What each symbol does to the items:
rj u hr
rj q qd
rj c rq
rj r sj
rj s hj
rj a dp
rp c fj
rp r hn
rp s qn
rp a ff
pj c jp
pj r rz
pj s sn
pj a dz
tt q sn
tt c tg
tt r lj
tt s hq
tt a bt
jm u zg
jm q rr
jm r bf
jm s dn
jm a hd
lj u tt
lj q nh
lj c jz
lj r gm
lj s bq
lj a fc
gm u lj
gm q qm
gm c dn
gm r tb
gm s td
gm a bs
ml u gz
ml c tr
ml r sd
ml s sm
ml a qm
hb c fg
hb r ms
hb a dt
zg u lb
zg q dp
zg r jm
zg s jz
zg a bb
th u cq
th q ht
th a rd
lb q jp
lb r zg
lb s tg
lb a hp
nz u sc
nz q cj
nz r jg
nz s qr
nz a tz
qm u nh
qm c gm
qm r zz
qm s fb
qm a fr
cp u hn
cp c nf
cp r bh
cp s pf
cp a sm
fd u lt
fd c qz
fd a lf
qd u ql
qd c rj
qd r zh
qd s gz
qd a rz
cn u cj
cn q sm
cn c jg
cn r jq
cn s dq
cn a td
dn u jz
dn q gm
dn r ls
dn s tp
dn a fs
dj u gl
dj c gb
dj r bg
dj s fr
dj a zh
zp u fj
zp q hn
zp c tn
zp r nf
zp s zm
zp a cj
tg q tt
tg r jz
tg s zb
tg a zd
hj u cd
hj q gz
hj c zn
hj r tr
hj s cj
hj a lj
lq u ms
lq c dq
lq r rh
lq a lt
jl u bs
jl q lc
jl c dl
jl s mf
jl a gs
tp u tz
tp q td
tp r gj
tp s jn
tp a zt
cd q mg
cd c sf
cd r hj
cd s nq
cd a tt
nf u zp
nf q cp
nf c zt
nf r mf
nf s cr
nf a cn
mg c cd
mg r gz
mg s ff
mg a sn
sn c tt
sn r nh
sn s ng
sn a ns
mt u fb
mt c md
mt s fd
mt a bh
gt u zd
gt q fc
gt r fs
gt s tn
gt a zn
zb q hq
zb r tz
zb s qt
zb a cm
gz u mg
gz c hj
gz r ml
gz s tc
gz a nh
nj q rl
nj r jc
nj a jd
fb u mc
fb c td
fb r mt
fb s lt
fb a cp
zz u qm
zz c tb
zz s mt
zz a lc
bl u dh
bl q gl
bl c bb
bl r gb
bl s fc
bl a rj
jz u tg
jz q lj
jz r dn
jz s tz
jz a gt
gs u tr
gs q sd
gs c bz
gs s jq
gs a tb
zm u rl
zm q nm
zm c jc
zm r cr
zm a mb
dp u jp
dp q rz
dp c zg
dp r rr
dp s lj
dp a bl
nm u qn
nm c zm
nm r pf
nm a ms
mm u rq
mm q sj
mm r bn
mm s pp
mm a jm
td u bq
td q fb
td c tp
td r md
td s rf
td a nf
hn u rp
hn c zp
hn r cp
hn s nm
hn a tc
zh u qd
zh c sj
zh r lz
zh s ml
zh a zl
tr u hj
tr q ml
tr c pp
tr r gs
tr s cn
tr a gm
qt q ft
qt r qc
qt a nj
ff c nq
ff r tc
ff s hb
ff a ng
hp q dh
hp r bb
hp s zd
hp a bd
nc u jn
nc q qz
nc a th
tz u zb
tz q bq
tz r tp
tz s qc
tz a tn
pf u nm
pf c cr
pf r lf
pf a lq
sj u rj
sj q zh
sj c mm
sj r hz
sj s tr
sj a rr
fc u bt
fc q hh
fc c gt
fc r bs
fc s zp
fc a hj
jf u ft
jf q mh
jf c qc
jf r rf
jf a zm
qr u jd
qr q mb
qr r pz
qr a qc
sm u tc
sm c cn
sm r lm
sm s lq
sm a fb
qz u rf
qz q fd
qz c nc
qz a ht
bh u cp
bh c mf
bh s lf
bh a lm
zd q bt
zd r gt
zd s cm
zd a sf
ng c hq
ng r mc
ng s dt
ng a rp
qq u jg
qq q jq
qq s rd
qq a gj
fs u gt
fs q bs
fs r dl
fs s zt
fs a pp
sc q nq
sc r nz
sc s jd
sc a zb
tb u gm
tb q zz
tb c ls
tb s md
tb a jl
bs u fc
bs q fr
bs c fs
bs r jl
bs s nf
bs a tr
sf q cd
sf r zn
sf s sc
sf a tg
zt u tn
zt q nf
zt r gr
zt s cq
zt a jg
tq u rr
tq q tm
tq c bf
tq s tb
tq a jb
bg u dj
bg c jb
bg s lc
bg a lz
gl u dz
gl c bl
gl r dj
gl s hh
gl a qd
lf u pf
lf c ht
lf a rh
jg u nz
jg q cn
jg r qq
jg s pz
jg a tp
md u td
md q mt
md c gj
md s qz
md a mf
fg q hb
fg c jd
fg r mb
fg a ft
tm u zl
tm c tq
tm s zz
tm a bg
bt q ns
bt c zd
bt r fc
bt s fj
bt a cd
gj u tp
gj q md
gj s nc
gj a gr
jb u gb
jb q bg
jb c mz
jb s jl
jb a hz
rd u pz
rd q jj
rd a nc
mh u dt
mh c jf
mh r lt
mh a nm
jq u cn
jq q lm
jq c qq
jq s jj
jq a md
rr u dp
rr q zl
rr c jm
rr r tq
rr s gm
rr a gb
rh u lq
rh c jj
rh a fd
tc u ff
tc c cj
tc r sm
tc s ms
tc a mc
cq u jc
cq q cr
cq r th
cq a pz
mz u hd
mz q jb
mz s dl
mz a bn
qn c rl
qn r nm
qn a hb
qc u qt
qc q jf
qc r jn
qc a jc
nh u sn
nh c lj
nh r qm
nh s mc
nh a hh
bn u mm
bn q hz
bn s bz
bn a bf
hz u sj
hz q lz
hz c bn
hz s gs
hz a tq
mc u ng
mc c bq
mc r fb
mc s mh
mc a hn
zl u rz
zl c rr
zl r tm
zl s qm
zl a dj
dz c dh
dz r gl
dz s ns
dz a ql
sd u ml
sd c gs
sd s lm
sd a zz
jd q fg
jd r qr
jd a qt
tn u cm
tn q zp
tn r zt
tn s jc
tn a nz
ht u cr
ht q lf
ht c th
ht a jj
rq u bd
rq q rj
rq r mm
rq s zn
rq a zg
dt c ft
dt r mh
dt a qn
fr u hh
fr c bs
fr r lc
fr s cp
fr a ml
lt u mh
lt c rf
lt r fd
lt a pf
bz u pp
bz q gs
bz s qq
bz a ls
fj q rp
fj c cm
fj r zp
fj s rl
fj a nq
nq q ff
nq c sc
nq r cj
nq s fg
nq a hq
bb u hp
bb q bl
bb r hd
bb s gt
bb a rq
rl q qn
rl c nj
rl r zm
rl a fg
lm u sm
lm c jq
lm s rh
lm a mt
ls u dn
ls q tb
ls s gj
ls a dl
dq u mb
dq q lq
dq c pz
dq r jj
dq a rf
mf u nf
mf q bh
mf c gr
mf s ht
mf a jq
jp q pj
jp c lb
jp r dp
jp s tt
jp a dh
jc u nj
jc q zm
jc r cq
jc a qr
ft q dt
ft c qt
ft r jf
ft a rl
bf u jm
bf q tq
bf s ls
bf a mz
jn u qc
jn q rf
jn r nc
jn a cq
hr q ql
hr c bd
hr r rj
hr s cd
hr a jp
jj u dq
jj q rh
jj c rd
jj a qz
ms u hb
ms c mb
ms r lq
ms a mh
cj u nq
cj q tc
cj c nz
cj r cn
cj s mb
cj a bq
zn u sf
zn q hj
zn r pp
zn s nz
zn a jz
dl u fs
dl q jl
dl s gr
dl a bz
hd u bb
hd q gb
hd r mz
hd s fs
hd a mm
hh u ns
hh c fc
hh r fr
hh s hn
hh a gz
dh q dz
dh c hp
dh r bl
dh s bt
dh a hr
hq q ng
hq c zb
hq r bq
hq s ft
hq a fj
ql c hr
ql r qd
ql s mg
ql a pj
mb u fg
mb q ms
mb c qr
mb r dq
mb a jf
cm q fj
cm r tn
cm s nj
cm a sc
pz u qr
pz q dq
pz r rd
pz a jn
gb u bl
gb q dj
gb c hd
gb r jb
gb s bs
gb a sj
lz u zh
lz c hz
lz s sd
lz a tm
pp u zn
pp q tr
pp r bz
pp s jg
pp a dn
lc u fr
lc c jl
lc s bh
lc a sd
ns c bt
ns r hh
ns s rp
ns a mg
gr u zt
gr q mf
gr s th
gr a qq
bd q hr
bd r rq
bd s sf
bd a lb
bq u hq
bq q mc
bq c tz
bq r td
bq s jf
bq a zp
rf u jf
rf q lt
rf c jn
rf r qz
rf a cr
cr u zm
cr q pf
cr c cq
cr r ht
cr a dq
rz u pj
rz c dp
rz r zl
rz s nh
rz a gl

In the rows, 166 stands for zero.

The rows follow the links: the fewer symbols apart two items are, the more alike their rows tend to be.

Each row is also shifted at random along 4 hidden directions that mean nothing.

Some items, each with a row of numbers:
lq 189;168;177;166;191;162;163;187;157;193;186;181;141;131;161;147;183;172;163;169;207;191;140;198;156;182;150;174;170;164;159;145;194;204;171;130;156;162
nh 139;158;208;176;147;146;172;149;193;181;186;178;184;150;187;178;170;168;157;166;142;179;129;195;131;190;169;163;175;184;184;174;172;169;193;122;182;192
qt 150;164;143;187;168;178;164;161;184;126;178;205;145;160;199;192;174;152;191;169;193;174;182;132;143;160;195;163;164;153;196;142;165;168;195;205;172;181
mc 186;157;190;178;161;119;171;185;189;183;174;189;156;148;185;156;168;173;171;165;176;172;137;203;123;184;170;177;190;176;183;164;165;201;194;133;170;182
mt 90;149;169;138;152;146;172;192;193;149;177;225;153;178;133;191;174;188;184;172;183;173;140;185;154;160;134;164;185;177;147;206;166;148;204;122;191;205
mh 258;153;159;176;167;164;164;216;190;187;161;134;142;207;173;160;172;190;183;164;197;176;149;209;157;178;175;187;172;162;166;159;174;191;139;133;135;143
cq 192;138;156;157;193;158;194;197;157;138;154;149;146;187;146;182;145;139;185;165;173;142;189;132;189;180;159;172;164;152;156;169;140;196;157;204;160;156
bn 198;182;142;139;159;206;149;159;146;162;154;140;187;188;135;164;186;168;160;162;176;188;189;138;204;149;136;165;148;166;136;167;182;137;144;202;173;154
qn 200;176;171;190;182;175;197;228;168;198;187;203;135;158;203;130;156;193;170;162;173;148;144;195;174;164;181;177;178;181;192;183;138;168;153;133;166;154
nf 106;109;195;153;183;131;207;235;158;151;140;171;156;220;142;154;155;152;182;165;150;130;168;157;198;197;161;181;199;167;163;248;125;168;141;154;167;163
hn 133;143;197;174;160;127;199;197;157;165;186;206;150;138;182;164;146;168;172;167;153;150;127;185;160;187;165;165;191;186;190;184;134;192;202;125;183;207
tt 140;201;178;200;154;170;162;146;196;206;159;157;190;176;202;129;164;182;137;171;144;171;176;166;153;157;194;160;169;181;198;181;176;135;144;162;178;146
cm 241;146;158;188;195;151;188;177;160;126;154;204;161;180;200;177;151;154;179;157;158;142;181;132;187;148;192;190;175;147;192;181;133;151;162;196;143;163
dj 142;163;189;161;178;185;184;181;161;190;179;143;177;169;150;159;146;176;152;173;134;133;146;203;175;181;155;161;156;162;164;184;137;177;161;130;174;153
jg 163;130;164;147;180;145;147;180;155;132;120;126;165;212;142;196;185;139;179;164;194;186;199;134;201;175;166;170;175;150;157;182;195;176;154;202;169;146
tq 153;174;159;140;161;203;165;170;195;167;174;166;183;195;125;151;173;185;157;169;160;164;172;174;158;150;142;172;144;172;136;185;170;139;142;159;154;171
dl 187;215;168;147;163;166;174;123;167;186;181;178;180;118;149;141;145;161;137;170;121;136;185;147;151;154;129;146;165;166;141;136;147;155;172;195;176;174
sf 159;192;177;182;165;167;158;167;160;185;160;176;186;162;196;131;183;163;145;179;161;196;191;135;183;163;193;154;172;187;185;189;183;132;149;197;193;154
jz 103;168;187;178;122;154;155;125;183;149;171;159;191;144;174;184;170;133;162;181;146;169;185;113;122;178;172;136;163;181;175;156;167;168;189;198;206;196
mb 145;180;151;177;141;160;141;156;159;171;165;153;141;134;175;167;186;153;184;163;215;187;169;178;161;176;174;159;160;177;173;117;196;212;179;170;170;173
zl 147;128;200;158;191;191;174;178;193;152;193;190;172;180;159;189;175;172;171;163;165;172;139;202;134;192;155;179;151;150;157;202;173;178;187;128;162;178
qm 181;166;212;162;194;155;176;170;192;191;173;169;188;165;156;151;170;175;142;173;137;174;143;196;141;182;148;175;175;155;155;191;172;168;163;130;165;156
sc 163;188;145;185;160;155;147;155;158;156;149;168;168;159;200;168;179;157;167;172;190;185;189;138;182;150;194;153;179;169;184;153;189;152;173;211;177;153
gl 190;157;181;178;158;181;186;140;160;171;193;161;171;136;186;192;145;172;177;163;140;142;142;204;152;178;167;170;145;170;177;141;143;190;190;132;157;182
qd 196;140;186;172;166;189;154;165;149;168;200;172;175;148;178;190;186;170;176;160;175;199;138;206;173;175;175;175;152;175;178;181;193;177;187;128;155;183
sd 112;153;172;142;158;163;155;128;157;137;194;217;186;132;147;221;179;183;182;166;164;190;136;185;162;156;136;163;165;161;155;168;190;141;224;134;176;211
mz 103;166;156;148;149;197;182;122;159;134;184;206;166;130;146;195;139;153;165;173;140;139;177;127;166;162;143;141;146;172;146;150;143;155;201;187;196;203
dp 225;137;159;176;155;204;151;122;192;137;167;109;180;204;178;210;161;157;192;144;152;164;172;194;135;171;184;190;128;150;171;144;163;181;154;171;108;164
zz 150;194;161;144;152;168;151;149;186;197;155;156;191;177;133;179;162;196;145;167;140;164;149;200;148;152;143;155;170;174;135;160;171;138;174;135;178;168
jl 164;201;164;146;164;165;175;116;167;183;171;166;190;141;140;157;143;176;145;168;121;135;167;173;167;155;137;165;168;166;139;151;148;146;164;168;151;178
nj 134;187;130;185;148;173;173;164;158;149;153;156;147;166;190;189;138;154;179;172;171;141;190;134;184;153;199;143;155;163;186;129;139;166;183;199;195;160
qr 149;159;155;172;143;164;150;185;151;165;160;146;148;164;171;165;182;144;176;175;204;184;191;132;173;177;177;154;160;188;173;143;190;197;166;196;197;171
bs 136;160;181;157;176;158;173;115;155;143;157;135;195;160;157;204;136;152;159;155;112;145;169;171;163;170;157;171;161;144;153;164;137;168;186;170;149;164
gb 93;199;177;157;157;195;173;133;158;207;176;114;175;139;147;142;130;163;131;177;122;125;173;171;164;181;154;136;145;170;144;132;137;189;153;167;183;146
jj 171;204;134;146;164;176;140;142;158;176;166;168;143;131;140;170;179;173;165;163;208;191;166;183;168;146;133;170;160;155;133;98;193;177;168;174;140;171
ft 124;182;133;188;146;178;165;204;187;186;165;170;141;189;201;143;175;180;173;175;195;175;170;168;158;157;196;165;169;178;199;163;168;165;148;165;169;150
cj 95;193;175;179;114;129;146;139;151;195;160;140;155;120;180;151;183;152;162;175;196;198;167;164;157;187;176;141;187;200;181;128;197;199;185;167;183;183
tc 202;118;139;170;150;138;134;162;152;117;126;109;177;220;165;267;178;179;213;153;185;183;154;212;195;162;197;179;163;148;179;156;192;174;193;135;134;160
fb 174;156;175;156;185;135;171;175;188;180;163;158;157;171;151;169;171;176;157;163;170;168;137;206;135;178;156;168;185;150;154;164;174;190;184;125;164;163
pz 211;172;166;164;183;166;156;216;158;190;152;134;145;194;158;111;192;151;161;165;216;180;194;140;174;177;154;171;171;161;157;165;198;194;122;197;167;132
cp 126;178;172;161;159;133;183;200;150;213;145;110;170;185;152;152;150;183;153;175;152;137;155;209;185;185;157;157;177;173;159;163;139;180;155;127;189;140
lz 129;163;144;141;161;196;150;147;151;159;185;182;173;148;136;210;180;187;174;167;172;183;145;195;173;152;144;156;147;166;149;153;183;149;196;134;165;191
nq 94;198;146;192;147;147;141;135;153;178;167;186;157;120;207;168;180;172;163;172;199;197;162;162;160;150;200;154;185;173;194;132;191;166;199;166;181;175
qz 187;198;146;143;179;176;167;171;188;192;179;197;135;145;146;132;165;182;162;159;201;169;161;172;141;151;126;182;164;155;134;134;174;177;153;163;149;176

The symbols that take the first to the second take the third to the fourth, perhaps in another order. What is the fourth?
Answer with the item's name.
A 183;176;180;144;179;141;171;188;154;192;180;215;154;142;146;134;182;190;153;162;192;189;141;192;173;164;133;175;187;178;149;185;191;159;167;134;165;179
B 148;153;146;158;179;169;159;185;181;170;164;148;146;171;152;186;161;177;175;164;189;167;154;200;142;176;157;165;162;153;159;144;175;197;184;129;161;160
C 160;174;148;144;165;150;191;181;156;167;144;168;163;187;129;165;151;176;169;165;152;138;175;175;195;151;140;172;183;163;136;177;135;147;160;171;159;167
D dq

A 123;135;146;154;168;168;177;182;152;117;156;152;140;186;146;214;145;130;196;168;168;134;190;125;183;170;165;153;152;151;163;157;135;195;190;205;180;172
B 146;164;183;183;153;160;162;202;154;187;201;186;129;122;185;121;196;156;176;165;218;196;158;158;155;185;167;174;173;192;181;158;198;211;155;166;169;189
C 148;140;185;180;142;130;187;178;152;166;154;155;158;164;179;151;138;152;182;165;149;132;165;166;175;181;181;171;184;186;182;175;126;192;165;165;158;178
D ff

A 167;138;187;172;138;153;158;160;191;157;135;104;207;235;167;176;174;162;174;159;128;173;177;177;161;183;190;179;172;179;180;201;170;150;141;169;142;154
B 202;211;142;197;174;146;157;168;190;208;136;140;157;184;206;134;163;191;149;158;172;171;173;181;155;141;208;171;183;172;188;146;171;151;136;172;142;128
C 133;202;177;182;126;190;132;102;144;190;194;128;178;120;183;160;187;151;154;173;175;198;166;179;149;185;185;151;137;192;173;108;198;194;173;174;165;181
D cd

A 224;145;203;174;175;151;166;149;152;148;174;186;177;141;179;144;187;137;161;165;161;194;172;130;171;180;176;183;179;170;184;195;194;173;156;195;155;176
B 126;186;148;191;142;166;140;133;157;185;157;143;192;160;190;191;177;197;160;174;161;188;153;202;182;146;205;146;166;166;190;149;186;138;193;137;177;150
C 212;128;146;175;159;171;166;224;180;142;131;111;146;252;157;169;179;143;201;169;187;171;197;140;182;179;177;175;157;177;169;201;172;178;126;206;157;144
D dt

A 129;186;165;141;141;202;166;187;185;200;175;158;176;193;126;158;176;197;158;183;159;161;153;199;158;158;136;155;157;181;136;182;168;139;155;131;188;166
B 147;174;156;141;149;197;175;165;164;175;168;151;182;182;132;191;143;193;166;166;142;145;155;194;192;148;144;158;149;165;146;166;142;136;180;136;169;169
C 116;138;182;158;165;160;140;133;198;147;143;104;206;216;146;198;170;159;159;164;133;163;177;175;145;176;164;166;163;146;156;175;168;156;168;168;152;153
D bs

A 78;170;189;159;150;191;182;178;160;202;192;159;169;144;156;154;152;178;147;187;132;134;146;197;160;195;154;147;155;182;159;178;138;176;170;130;207;173
B 162;176;191;165;192;123;160;190;155;209;175;169;151;132;161;123;187;176;143;179;191;183;143;203;161;185;146;166;192;172;157;167;189;189;168;126;172;154
C 140;166;172;185;165;168;178;136;157;162;169;190;188;152;201;173;142;171;163;167;121;141;168;172;173;156;190;166;172;158;199;172;145;136;179;166;158;168
D fg

A 177;186;161;190;172;143;172;172;186;180;170;207;161;149;207;173;166;193;163;164;182;173;138;194;142;155;195;168;180;164;194;153;167;163;189;132;160;166
B 192;177;158;194;173;145;184;153;157;161;152;186;161;152;207;150;147;155;165;163;154;142;182;133;167;160;190;164;172;165;188;158;140;156;165;204;174;156
C 225;187;116;186;183;177;148;157;183;163;162;155;148;166;197;205;155;200;181;159;193;169;152;214;142;139;193;176;155;140;181;109;175;181;189;143;135;147
D nj

A 69;185;144;143;136;155;186;185;156;184;148;165;170;169;129;158;147;175;162;181;149;136;175;164;190;160;140;151;192;192;137;172;132;141;163;166;198;182
B 211;168;166;173;157;130;149;141;152;151;144;136;167;150;174;174;176;136;174;172;190;190;183;135;166;174;186;163;182;162;167;135;193;192;171;202;164;164
C 121;156;137;138;158;152;161;167;189;132;141;177;167;202;117;204;170;172;197;162;172;168;166;172;158;148;134;182;178;160;134;175;165;145;183;168;157;187
D tn

A 172;157;175;178;142;142;157;192;146;186;153;143;163;168;176;170;190;172;174;162;187;190;144;196;172;179;172;165;186;184;176;168;189;181;178;124;168;171
B 66;152;149;154;152;168;143;203;157;175;162;130;146;175;150;196;185;178;177;181;199;186;154;191;179;182;166;142;159;171;168;154;182;189;190;132;201;169
C 155;145;180;162;186;134;177;178;164;152;147;160;163;171;160;163;147;134;169;172;151;139;190;127;175;187;151;164;175;159;160;184;144;174;155;200;187;158
D th

A 145;155;156;160;181;166;181;212;160;187;158;139;142;184;154;176;147;182;175;171;171;138;150;205;183;180;161;164;164;162;153;167;135;190;162;128;170;152
B 234;137;185;174;177;151;190;206;153;141;180;187;129;164;173;135;151;137;189;160;183;139;184;120;168;184;176;182;176;175;176;184;141;195;149;195;161;177
C 158;133;214;171;159;149;195;161;154;156;193;209;179;149;187;177;149;169;171;161;122;140;134;195;165;187;172;169;171;175;186;205;140;165;192;130;161;193
D zd

A 210;182;170;143;174;169;160;132;187;159;156;175;184;173;139;162;171;159;156;168;140;165;197;134;153;146;141;165;162;154;140;163;178;142;164;200;168;171
B 188;132;184;158;197;133;193;202;161;153;150;161;159;187;159;146;156;137;164;166;151;135;186;121;185;181;157;168;193;154;163;203;143;185;145;195;172;165
C 266;174;172;161;207;156;170;119;161;155;146;130;193;157;154;168;138;149;141;160;120;136;186;146;159;166;154;175;156;132;147;146;150;175;157;205;137;138
D nz

A 187;184;165;186;175;166;156;153;160;170;162;169;184;161;199;157;182;162;151;167;155;194;187;133;191;157;196;160;169;171;188;178;186;140;154;202;177;152
B 208;197;172;184;170;173;181;172;164;203;166;161;189;177;192;141;147;198;144;166;123;148;152;197;187;158;183;175;174;162;186;186;144;138;149;138;164;132
C 194;175;156;145;183;142;188;164;156;146;169;208;157;140;147;162;143;153;171;165;149;133;177;127;164;162;135;168;179;159;139;167;143;158;176;194;159;188
D mt

A 166;160;171;145;167;199;192;177;159;161;179;197;169;166;135;162;143;170;169;166;141;134;165;174;181;158;138;176;148;168;143;188;142;148;155;162;158;174
B 140;137;167;140;162;174;165;172;182;144;167;195;188;195;131;205;163;185;176;167;148;169;147;193;157;158;142;172;168;169;147;200;167;129;185;132;164;194
C 165;119;171;172;145;198;183;183;159;130;154;135;182;223;166;201;149;139;187;167;137;144;196;129;200;176;192;179;151;178;182;204;145;164;148;201;166;167
D lj

A 118;155;188;151;177;135;200;237;161;201;133;132;163;224;138;111;152;166;149;173;148;137;171;166;202;196;162;178;201;183;160;230;130;166;120;162;178;141
B 179;179;143;138;174;136;160;119;192;133;161;197;165;150;133;193;160;174;178;155;177;163;156;172;128;138;130;174;172;139;136;122;174;160;193;170;135;191
C 170;145;190;177;137;156;148;141;151;162;144;121;208;186;169;176;195;156;162;159;148;194;176;171;194;182;190;176;167;179;178;193;196;161;154;167;146;157
D bs

A 151;157;156;187;172;174;193;218;159;186;181;207;141;177;196;160;151;185;177;170;173;153;148;195;190;162;192;164;168;182;196;187;139;159;162;134;182;167
B 136;193;151;193;152;174;157;215;154;205;166;157;144;170;190;141;186;193;163;180;206;186;159;192;187;164;194;162;170;192;187;162;182;162;156;133;184;143
C 178;168;148;187;182;175;158;205;158;170;162;187;135;175;195;142;189;177;178;159;215;188;172;173;191;153;186;176;175;169;194;176;186;164;139;166;149;151
D ft

A 206;143;152;150;194;144;176;184;151;166;132;93;175;213;148;199;140;183;177;158;144;136;154;219;187;167;166;177;179;138;149;160;141;178;162;130;136;133
B 185;206;151;166;180;161;135;168;149;209;154;106;138;152;147;124;187;160;149;168;216;183;185;181;168;180;146;163;167;158;145;116;190;216;134;169;157;134
C 131;167;117;195;143;153;171;157;151;156;118;120;173;214;189;211;134;180;189;166;145;142;183;184;199;137;211;166;172;163;198;155;135;141;167;177;153;139
D jd

